Here is a tiny trained network, its code and every weight. The questions are about switching its units off for an input and a class, where a switched-off unit gives its printed mean instead of its output.

import numpy as np


def w(rows, s, z=0):
    codes = np.array(rows[::2]) - 128.0
    scale = np.full(codes.shape[1], s)
    scale[-1] = z or s
    return codes * scale


def f(y):
    return y / 2 * (1 + np.tanh(0.7978845608 * (y + 0.044715 * y**3)))


def log_softmax(a):
    a = a - a.max(-1, keepdims=True)
    return a - np.log(np.exp(a).sum(-1, keepdims=True))


def net(x, mask):
    res = np.array(x, float).reshape(1, 4) / 4 @ E
    y = f(res @ A[0][:, :-1].T + A[0][:, -1])
    res = res + np.where(mask, y, B[0][:, -1]) @ B[0][:, :-1]
    return log_softmax(res[-1] @ U[:, :-1].T + U[:, -1])


A, B = {}, {}
E = w([
[205,45,4,151,100],'x0',
[100,233,34,103,12],'x1',
[255,134,204,24,39],'x2',
[76,56,158,140,48],'x3',
],0.0065)
A[0] = w([
[55,167,213,94,149,114],'N0',
[58,130,98,146,160,43],'N1',
[110,79,144,86,41,194],'N2',
[255,249,104,143,209,164],'N3',
[115,226,89,95,99,95],'N4',
[137,49,155,107,192,10],'N5',
[144,115,130,53,122,48],'N6',
[81,174,208,136,144,80],'N7',
[47,154,107,120,45,203],'N8',
[182,151,186,61,113,60],'N9',
[116,51,187,131,165,157],'N10',
[197,56,51,116,134,124],'N11',
[164,121,115,115,108,6],'N12',
[158,62,151,137,197,204],'N13',
[78,189,207,115,137,49],'N14',
[142,72,158,104,203,25],'N15',
[104,178,198,120,134,222],'N16',
[58,154,97,225,144,204],'N17',
[24,87,69,157,171,102],'N18',
[177,61,202,184,175,29],'N19',
[202,101,136,115,90,57],'N20',
[81,149,194,79,186,99],'N21',
[98,182,49,101,71,119],'N22',
[187,58,88,159,127,61],'N23',
[156,96,157,146,172,1],'N24',
[202,136,167,64,134,79],'N25',
[156,38,24,77,158,97],'N26',
[63,91,101,189,203,105],'N27',
[158,34,165,46,50,200],'N28',
[128,119,132,5,132,27],'N29',
],0.0099,0.0046)
B[0] = w([
[173,134,45,213,73,206],'N0',
[93,189,137,29,206,156],'N1',
[216,155,183,120,223,214],'N2',
[239,39,214,148,193,233],'N3',
[188,77,104,47,17,187],'N4',
[159,83,59,25,65,172],'N5',
[23,218,102,95,139,137],'N6',
[161,158,45,188,72,181],'N7',
[221,10,158,53,143,225],'N8',
[68,224,68,102,230,186],'N9',
[233,115,139,47,127,214],'N10',
[153,210,62,230,107,214],'N11',
[73,193,34,53,57,123],'N12',
[201,87,157,60,84,237],'N13',
[108,195,31,214,77,179],'N14',
[141,119,46,21,59,174],'N15',
[218,143,97,243,90,213],'N16',
[204,207,156,88,194,232],'N17',
[149,239,174,120,178,215],'N18',
[172,107,103,3,56,200],'N19',
[69,231,87,161,146,166],'N20',
[188,125,43,166,52,190],'N21',
[200,92,115,12,86,211],'N22',
[109,129,39,213,46,176],'N23',
[91,158,41,20,43,142],'N24',
[124,204,89,48,194,185],'N25',
[123,170,54,226,74,207],'N26',
[200,250,138,80,141,223],'N27',
[190,207,159,149,226,255],'N28',
[9,214,72,103,171,143],'N29',
],0.0063,0.0076)
U = w([
[90,248,108,68,186,74],'0',
[162,110,112,52,86,99],'1',
[112,182,49,190,77,170],'2',
[188,123,158,139,161,252],'3',
[142,88,222,171,146,126],'4',
[77,83,172,163,160,1],'5',
[69,92,178,166,157,1],'6',
],0.011,0.0053)

Each question gives the input, the list of numbers given to net, and the class t.
The units are the neurons (one row each of A and B). Each row of codes is followed by its name. A weight is (code - 128) times the scale printed after its matrix; where a second scale follows, it is the last column's (A, B and U).
mask holds one flag per neuron, in row order. A switched-off neuron (its flag False) gives its mean, the last column of its row in B, instead of its output. The means were averaged over made-up inputs and are rounded, as every weight is.
A unit's drop is (log p(t) with every unit on - log p(t) with that unit switched off) / (log p(t) with every unit on - log p(t) with every unit switched off).
The circuit of an input: a set's keep is (log p(t) with only the set's units on - log p(t) with every unit switched off) / (log p(t) with every unit on - log p(t) with every unit switched off). Starting from the 12 units with the biggest drops (on a tie, the unit counted first), units are removed one at a time, each time the one whose removal leaves the highest keep (on an exact tie, the one counted first), for as long as the keep stays at least 0.8.
units of the circuit, in order: the units of the circuit, biggest drop first
unit that matters most: the unit with the biggest drop
k most important neurons: the k neurons with the biggest drops, biggest first
drop of u: that unit's drop, to one decimal
input [5,3,0,7], class 3: units of the circuit, in order => (N2, N28)
input [-4,5,-3,2], class 1: most important neuron => (N8)
input [-3,-6,-6,-2], class 0: 3 most important neurons => (N27, N18, N8)
input [7,4,-8,6], class 0: units of the circuit, in order => (N18, N17)
input [-3,8,-7,-3], class 1: 3 most important neurons => (N4, N8, N22)
input [5,5,1,6], class 3: units of the circuit, in order => (N2, N28)
input [6,-5,3,0], class 2: units of the circuit, in order => (N11, N23)
input [-4,-6,5,-4], class 1: units of the circuit, in order => (N19, N15)
input [-3,5,-5,7], class 3: units of the circuit, in order => (N8, N17)
input [8,-7,0,-2], class 2: 2 most important neurons => (N11, N26)
input [-2,8,8,-5], class 0: 4 most important neurons => (N9, N29, N25, N6)
input [-8,5,-1,6], class 2: 2 most important neurons => (N14, N0)
input [-5,5,5,-7], class 3: 2 most important neurons => (N3, N16)
input [-6,7,-1,-8], class 3: units of the circuit, in order => (N3)
input [5,-5,0,1], class 1: 2 most important neurons => (N13, N19)
input [4,1,-5,8], class 3: 2 most important neurons => (N8, N9)
input [5,2,-1,8], class 3: 2 most important neurons => (N2, N8)
input [4,6,0,8], class 3: 2 most important neurons => (N2, N28)
input [-5,2,2,4], class 2: 2 most important neurons => (N3, N14)
input [0,5,-6,3], class 0: unit that matters most => N18
input [-5,-8,8,4], class 0: 3 most important neurons => (N9, N28, N25)
input [-3,7,-2,-4], class 1: drop of N4 => 0.2
input [3,4,-3,5], class 3: drop of N16 => -0.1
input [2,5,6,-4], class 0: drop of N13 => 0.2
